Below is a small trained network, with its code and all its weights. Each question gives an input and a class and asks what happens when units are switched off, that is, made to give their printed mean instead of their output.

import numpy as np


def w(rows, s, z=0):
    codes = np.array(rows[::2]) - 128.0
    scale = np.full(codes.shape[1], s)
    scale[-1] = z or s
    return codes * scale


def norm(h):
    return h / np.sqrt((h * h).mean(-1, keepdims=True) + 1e-5)


def f(y):
    return y / 2 * (1 + np.tanh(0.7978845608 * (y + 0.044715 * y**3)))


def log_softmax(a):
    a = a - a.max(-1, keepdims=True)
    return a - np.log(np.exp(a).sum(-1, keepdims=True))


def net(x, mask):
    res = np.array(x, float).reshape(1, 2) / 4 @ E
    u = 0
    for l in range(3):
        y = f(norm(res) @ A[l][:, :-1].T + A[l][:, -1])
        res = res + np.where(mask[u : u + 9], y, B[l][:, -1]) @ B[l][:, :-1]
        u += 9
    return log_softmax(norm(res)[-1] @ U[:, :-1].T + U[:, -1])


A, B = {}, {}
E = w([
[144,177,117,104],'x0',
[173,167,129,248],'x1',
],0.017)
A[0] = w([
[221,50,128,192,123],'L0N1',
[109,156,132,82,112],'L0N2',
[117,107,118,136,78],'L0N3',
[64,27,142,186,11],'L0N4',
[99,122,95,180,87],'L0N5',
[130,29,92,71,75],'L0N6',
[105,10,138,175,2],'L0N7',
[91,106,109,139,96],'L0N8',
[164,2,143,153,8],'L0N9',
],0.011,0.0049)
B[0] = w([
[59,177,188,168,247],'L0N1',
[168,139,95,160,181],'L0N2',
[197,131,247,111,112],'L0N3',
[176,174,10,79,194],'L0N4',
[105,151,187,136,147],'L0N5',
[63,174,190,161,252],'L0N6',
[188,183,2,73,189],'L0N7',
[173,129,209,127,126],'L0N8',
[187,158,50,85,171],'L0N9',
],0.023,0.0045)
A[1] = w([
[80,64,98,34,251],'L1N1',
[117,59,161,143,11],'L1N2',
[81,89,174,16,116],'L1N3',
[59,182,153,68,147],'L1N4',
[90,7,65,168,115],'L1N5',
[51,118,122,126,40],'L1N6',
[104,139,182,107,121],'L1N7',
[86,121,171,118,158],'L1N8',
[74,79,81,156,70],'L1N9',
],0.021,0.0026)
B[1] = w([
[69,224,43,161,215],'L1N1',
[144,140,73,113,130],'L1N2',
[33,103,198,232,224],'L1N3',
[220,149,117,76,252],'L1N4',
[255,76,116,153,123],'L1N5',
[181,113,167,108,182],'L1N6',
[159,86,179,159,179],'L1N7',
[137,73,170,147,188],'L1N8',
[221,135,175,160,126],'L1N9',
],0.028,0.013)
A[2] = w([
[53,90,171,138,93],'L2N1',
[103,118,111,92,114],'L2N2',
[96,98,130,93,9],'L2N3',
[106,75,122,182,41],'L2N4',
[228,79,153,13,152],'L2N5',
[202,1,139,93,114],'L2N6',
[65,59,125,101,135],'L2N7',
[110,48,84,111,40],'L2N8',
[105,93,111,92,3],'L2N9',
],0.02,0.0046)
B[2] = w([
[153,174,254,175,255],'L2N1',
[175,152,192,239,124],'L2N2',
[122,64,140,137,102],'L2N3',
[167,140,159,213,179],'L2N4',
[244,30,9,146,232],'L2N5',
[189,140,75,25,213],'L2N6',
[207,113,105,210,105],'L2N7',
[172,163,143,84,112],'L2N8',
[135,68,154,97,108],'L2N9',
],0.023,0.0044)
U = w([
[131,134,251,202,199],'0',
[117,199,78,135,186],'1',
[242,102,113,102,158],'2',
[74,55,157,81,4],'3',
[91,65,158,97,28],'4',
[77,62,159,78,2],'5',
],0.019,0.0075)

Each question gives the input, the list of numbers given to net, and the class t.
The units are the neurons (one row each of A and B). Each row of codes is followed by its name. A weight is (code - 128) times the scale printed after its matrix; where a second scale follows, it is the last column's (A, B and U).
mask holds one flag per neuron, layer by layer. A switched-off neuron (its flag False) gives its mean, the last column of its row in B, instead of its output. The means were averaged over made-up inputs and are rounded, as every weight is.
A unit's drop is (log p(t) with every unit on - log p(t) with that unit switched off) / (log p(t) with every unit on - log p(t) with every unit switched off).
The circuit of an input: a set's keep is (log p(t) with only the set's units on - log p(t) with every unit switched off) / (log p(t) with every unit on - log p(t) with every unit switched off). Starting from the 12 units with the biggest drops (on a tie, the unit counted first), units are removed one at a time, each time the one whose removal leaves the highest keep (on an exact tie, the one counted first), for as long as the keep stays at least 0.8.
circuit, biggest first: the units of the circuit, biggest drop first
unit that matters most: the unit with the biggest drop
top k neurons: the k neurons with the biggest drops, biggest first
top k neurons in layer l: the k neurons of layer l with the biggest drops, biggest first
drop of u: that unit's drop, to one decimal
input [4,-3], class 1: circuit, biggest first -> (L0N1, L1N1)
input [-4,0], class 1: top neuron in layer 1 -> (L1N4)
input [6,-6], class 0: top 2 neurons -> (L1N3, L0N7)
input [-7,3], class 1: top 2 neurons -> (L1N4, L1N6)
input [-7,6], class 1: top 4 neurons in layer 0 -> (L0N4, L0N7, L0N6, L0N9)
input [6,0], class 1: top 2 neurons in layer 0 -> (L0N6, L0N1)
input [-3,3], class 2: top 4 neurons -> (L1N3, L0N1, L1N1, L0N2)
input [-5,-1], class 1: top 2 neurons in layer 0 -> (L0N4, L0N7)
input [2,-1], class 2: top 2 neurons -> (L0N5, L1N3)
input [-8,-7], class 1: top 2 neurons -> (L1N1, L0N1)
input [3,0], class 2: top 4 neurons -> (L1N3, L0N5, L1N5, L0N7)
input [-5,4], class 1: top 2 neurons -> (L1N3, L0N6)
input [3,2], class 2: top 3 neurons -> (L1N3, L0N2, L1N1)
input [-2,-3], class 2: circuit, biggest first -> (L1N4)
input [-6,2], class 1: top 2 neurons in layer 1 -> (L1N4, L1N6)
input [-2,3], class 2: top 2 neurons in layer 0 -> (L0N1, L0N2)
input [8,4], class 1: drop of L1N9 -> 0.0
input [0,-1], class 2: drop of L1N3 -> 0.1
input [1,2], class 2: drop of L1N3 -> 1.6
input [-4,-2], class 1: unit that matters most -> L0N4
